Here is a tiny trained network, its code and every weight. The questions are about switching its units off for an input and a target symbol, where a switched-off unit gives its printed mean instead of its output.

import numpy as np


def w(rows, s, z=0):
    codes = np.array(rows[::2]) - 128.0
    scale = np.full(codes.shape[1], s)
    scale[-1] = z or s
    return codes * scale


def f(y):
    return y / 2 * (1 + np.tanh(0.7978845608 * (y + 0.044715 * y**3)))


def softmax(a):
    e = np.exp(a - a.max(-1, keepdims=True))
    return e / e.sum(-1, keepdims=True)


def log_softmax(a):
    a = a - a.max(-1, keepdims=True)
    return a - np.log(np.exp(a).sum(-1, keepdims=True))


def net(x, mask):
    ids = ['αβγδεζηθλμστψω'.index(c) for c in x.split()]
    T = len(ids)
    res = E[ids] + P[:T]
    u = 0
    for l in range(2):
        r = res
        for j in range(2):
            rows = slice(2 * j, 2 * j + 2)
            q, k, v = (r @ M[l][rows].T for M in (Q, K, V))
            z = softmax(np.where(np.tri(T) > 0, q @ k.T / 2**0.5, -1e9)) @ v
            o = O[l][rows]
            res = res + np.where(mask[u + j], z, o[:, -1]) @ o[:, :-1]
        u += 2
        y = f(res @ A[l][:, :-1].T + A[l][:, -1])
        res = res + np.where(mask[u : u + 8], y, B[l][:, -1]) @ B[l][:, :-1]
        u += 8
    return log_softmax(res[-1] @ U[:, :-1].T + U[:, -1])


Q, K, V, O, A, B = {}, {}, {}, {}, {}, {}
E = w([
[151,113,163,134,122,71,106,122,94,168,134],'α',
[146,31,170,138,154,72,109,114,118,147,102],'β',
[69,3,92,175,140,72,176,211,148,117,134],'γ',
[140,82,159,148,162,71,150,194,78,154,149],'δ',
[163,174,193,62,183,99,150,149,116,116,115],'ε',
[94,100,125,167,173,97,203,112,92,140,111],'ζ',
[143,177,187,79,122,132,191,169,103,137,85],'η',
[110,137,139,158,173,168,185,114,163,222,125],'θ',
[41,156,103,79,104,172,111,100,117,114,97],'λ',
[71,132,178,146,86,70,183,169,146,132,192],'μ',
[169,160,70,175,153,149,57,139,131,115,123],'σ',
[211,206,120,159,131,135,160,84,170,106,194],'τ',
[118,112,170,218,115,191,75,124,55,97,165],'ψ',
[112,119,150,170,92,44,180,68,64,212,150],'ω',
],0.026)
P = w([
[151,173,161,182,159,81,163,85,142,10,70],'0',
[147,144,149,129,152,144,158,132,102,138,116],'1',
[136,146,135,130,141,136,155,142,97,133,112],'2',
[131,146,125,123,144,131,140,133,98,129,123],'3',
[126,150,118,120,141,130,139,129,103,122,128],'4',
[128,153,113,114,137,126,140,139,102,126,121],'5',
[122,146,116,106,135,129,128,132,98,126,136],'6',
[116,146,114,97,127,129,125,131,98,122,133],'7',
[117,148,112,88,134,120,115,123,99,121,144],'8',
[112,146,105,88,128,122,111,125,101,127,143],'9',
[106,136,129,104,132,106,124,126,99,122,138],'10',
],0.012)
Q[0] = w([
[143,107,105,240,103,133,88,148,102,181,194],'L0H1',
[118,55,87,122,110,118,161,179,162,129,149],'L0H1',
[150,165,147,189,111,195,105,116,237,111,152],'L0H2',
[155,218,156,87,124,178,127,102,144,2,50],'L0H2',
],0.0097)
K[0] = w([
[159,139,108,116,39,158,127,177,39,202,207],'L0H1',
[130,69,115,116,93,163,136,169,120,132,129],'L0H1',
[213,151,142,156,175,204,126,117,129,231,136],'L0H2',
[254,160,153,193,131,87,166,103,94,28,52],'L0H2',
],0.0093)
V[0] = w([
[207,58,96,215,100,133,215,146,170,63,35],'L0H1',
[253,154,192,143,83,111,136,207,90,145,222],'L0H1',
[249,223,60,85,218,48,70,195,78,142,173],'L0H2',
[69,74,120,109,127,55,32,103,244,168,228],'L0H2',
],0.0036)
O[0] = w([
[131,123,107,115,144,33,113,46,98,105,207,114],'L0H1',
[90,66,157,255,72,106,113,145,174,146,116,254],'L0H1',
[4,139,162,122,145,76,195,163,110,120,22,160],'L0H2',
[151,106,153,132,118,195,170,125,141,85,147,110],'L0H2',
],0.0093,0.0049)
A[0] = w([
[122,91,192,41,200,187,133,176,131,43,81,170],'L0N1',
[2,136,101,129,203,77,216,168,150,116,147,92],'L0N2',
[69,187,124,186,72,191,44,98,48,92,69,110],'L0N3',
[139,61,88,209,87,65,98,107,198,30,167,3],'L0N4',
[70,248,148,171,134,106,118,85,127,117,116,106],'L0N5',
[95,89,146,230,138,231,123,148,125,56,177,62],'L0N6',
[169,128,133,162,81,50,140,232,146,54,232,188],'L0N7',
[90,85,91,171,32,120,146,87,112,100,165,89],'L0N8',
],0.0067,0.0038)
B[0] = w([
[160,163,126,118,51,191,236,112,120,85,78,166],'L0N1',
[117,84,192,86,140,181,140,94,73,35,239,222],'L0N2',
[158,209,116,96,115,191,142,190,158,112,106,146],'L0N3',
[190,154,214,41,177,136,167,152,145,158,71,155],'L0N4',
[207,44,200,141,71,82,45,164,53,204,110,197],'L0N5',
[200,203,108,127,163,123,85,126,2,45,135,145],'L0N6',
[114,213,164,86,46,155,42,83,191,133,117,254],'L0N7',
[148,155,25,58,130,149,177,128,59,236,98,166],'L0N8',
],0.008,0.0074)
Q[1] = w([
[117,163,131,6,154,110,154,125,99,137,96],'L1H1',
[136,126,55,159,187,156,187,138,110,130,104],'L1H1',
[114,90,118,212,100,130,145,112,185,141,183],'L1H2',
[63,141,80,77,163,122,233,173,122,137,95],'L1H2',
],0.011)
K[1] = w([
[200,125,232,122,136,59,128,17,42,95,94],'L1H1',
[229,136,123,223,246,116,240,184,113,135,150],'L1H1',
[86,48,110,178,129,233,169,146,188,161,254],'L1H2',
[195,130,183,255,161,83,228,88,99,130,85],'L1H2',
],0.0064)
V[1] = w([
[116,125,191,88,166,160,38,201,247,143,220],'L1H1',
[90,106,143,215,112,72,99,179,228,75,107],'L1H1',
[145,47,94,2,141,196,157,167,97,138,138],'L1H2',
[233,71,174,183,120,125,146,168,144,94,181],'L1H2',
],0.0078)
O[1] = w([
[254,112,222,128,123,162,133,197,118,71,172,183],'L1H1',
[42,150,185,70,31,70,184,95,154,130,73,70],'L1H1',
[218,167,225,53,187,109,95,85,48,162,75,1],'L1H2',
[118,97,228,161,115,195,80,89,171,111,58,189],'L1H2',
],0.0083,0.0075)
A[1] = w([
[135,49,122,243,61,33,75,214,65,90,121,91],'L1N1',
[118,160,141,167,160,58,43,171,115,141,51,185],'L1N2',
[82,55,128,51,143,110,144,108,156,75,60,1],'L1N3',
[112,206,155,159,116,120,163,22,159,87,93,179],'L1N4',
[93,62,149,188,85,66,77,2,136,185,126,145],'L1N5',
[91,226,181,161,105,110,93,145,38,95,188,100],'L1N6',
[88,49,91,108,149,176,176,77,116,122,11,123],'L1N7',
[99,124,151,88,75,169,187,95,196,63,140,89],'L1N8',
],0.0074,0.0052)
B[1] = w([
[165,106,34,99,108,149,16,130,138,125,128,250],'L1N1',
[111,167,152,50,255,133,153,210,71,170,121,183],'L1N2',
[209,37,94,91,131,119,180,155,217,231,5,154],'L1N3',
[167,178,161,160,127,150,115,120,166,141,197,177],'L1N4',
[119,110,119,12,138,207,157,163,80,93,176,234],'L1N5',
[38,97,66,149,112,131,125,39,189,142,56,210],'L1N6',
[213,166,83,88,195,92,130,70,190,59,125,172],'L1N7',
[56,120,119,209,82,57,146,120,49,203,107,189],'L1N8',
],0.008,0.015)
U = w([
[74,152,145,89,144,102,124,246,154,121,136,252],'α',
[155,93,123,106,148,163,147,90,210,170,62,63],'β',
[157,112,182,139,92,141,123,111,67,199,68,41],'γ',
[74,39,161,192,160,99,85,98,123,166,107,90],'δ',
[131,174,86,143,154,115,139,117,217,160,148,108],'ε',
[152,125,98,161,106,98,159,116,176,242,82,123],'ζ',
[203,151,77,113,68,174,195,101,73,180,112,3],'η',
[105,101,159,202,205,209,164,158,202,231,159,113],'θ',
[134,165,114,149,146,2,85,107,121,189,165,144],'λ',
[220,111,90,137,83,88,95,94,124,98,103,140],'μ',
[111,106,119,182,174,103,152,100,107,65,166,243],'σ',
[95,241,172,138,86,164,101,62,165,167,189,185],'τ',
[131,140,120,168,126,137,110,91,70,126,81,106],'ψ',
[167,158,134,153,104,180,206,197,92,84,117,153],'ω',
],0.0067,0.0044)

Each question gives the input, a string of symbols that net reads in full, and the target symbol t.
The units are the heads (2 rows each of Q, K, V and O) and the neurons (one row each of A and B). Each row of codes is followed by its name. A weight is (code - 128) times the scale printed after its matrix; where a second scale follows, it is the last column's (O, A, B and U).
mask holds one flag per unit, layer by layer, with each layer's heads first. A switched-off unit (its flag False) gives its mean, the last column of its rows in O or B, instead of its output. The means were averaged over made-up inputs and are rounded, as every weight is.
A unit's drop is (log p(t) with every unit on - log p(t) with that unit switched off) / (log p(t) with every unit on - log p(t) with every unit switched off).
most important unit: the unit with the biggest drop
k most important neurons: the k neurons with the biggest drops, biggest first
heads that matter: for each layer, one digit per head in row order, 1 if its drop is at least 0.15 and else 0, layers parted by /
drop of u: that unit's drop, to one decimal
input λ μ ω μ μ α, target μ: heads that matter : 01 / 10
input ψ μ μ α β δ α ε γ α, target γ: most important unit : L1H2
input ε α γ, target β: 2 most important neurons : [L0N4 L0N1]
input ε γ α μ ζ β τ α δ η, target β: 3 most important neurons : [L0N1 L1N7 L1N3]
input α μ τ α σ ε α ψ α τ λ, target ζ: 2 most important neurons : [L0N3 L1N8]
input ε ε λ, target β: heads that matter : 01 / 11
input ε α μ ε α ε ζ η, target β: heads that matter : 01 / 11
input ε ω γ ε ω δ, target γ: heads that matter : 00 / 01
input ε ε η ε β τ α γ τ, target γ: heads that matter : 00 / 01
input α η τ, target τ: 2 most important neurons : [L0N7 L1N4]
input ψ δ α α τ ε β α δ β ε, target θ: heads that matter : 11 / 10
input β β γ σ ζ α ε, target τ: 2 most important neurons : [L1N4 L0N1]
input α μ τ γ β τ, target γ: heads that matter : 10 / 01
input δ ε ζ τ μ α α μ δ ζ, target σ: most important unit : L0N7
input λ ε α ε ε, target η: heads that matter : 10 / 01
input μ ζ α σ, target α: heads that matter : 01 / 00
input ω α ε ε τ μ β, target μ: 2 most important neurons : [L0N7 L1N1]
input α α λ α λ δ β σ, target α: 3 most important neurons : [L1N2 L0N3 L0N2]
input τ δ α ω α δ γ ω, target η: 2 most important neurons : [L0N8 L1N5]
input ε δ τ ζ ε α δ ζ, target σ: most important unit : L0N2
input β α η τ τ τ μ ε α α μ, target τ: 2 most important neurons : [L0N7 L1N6]
input α μ α α λ τ ψ α α ε α, target λ: 3 most important neurons : [L0N3 L0N6 L1N5]
input ζ α α μ α λ ε ε ε μ ε, target λ: drop of L0N2 : 0.2
input ε α σ μ α δ, target μ: drop of L1N1 : 0.2
input α α ε ψ λ, target ζ: drop of L1H1 : 0.7
input τ μ ε, target δ: drop of L1N8 : 0.2
input α ε ω α τ λ δ, target λ: most important unit : L1H2
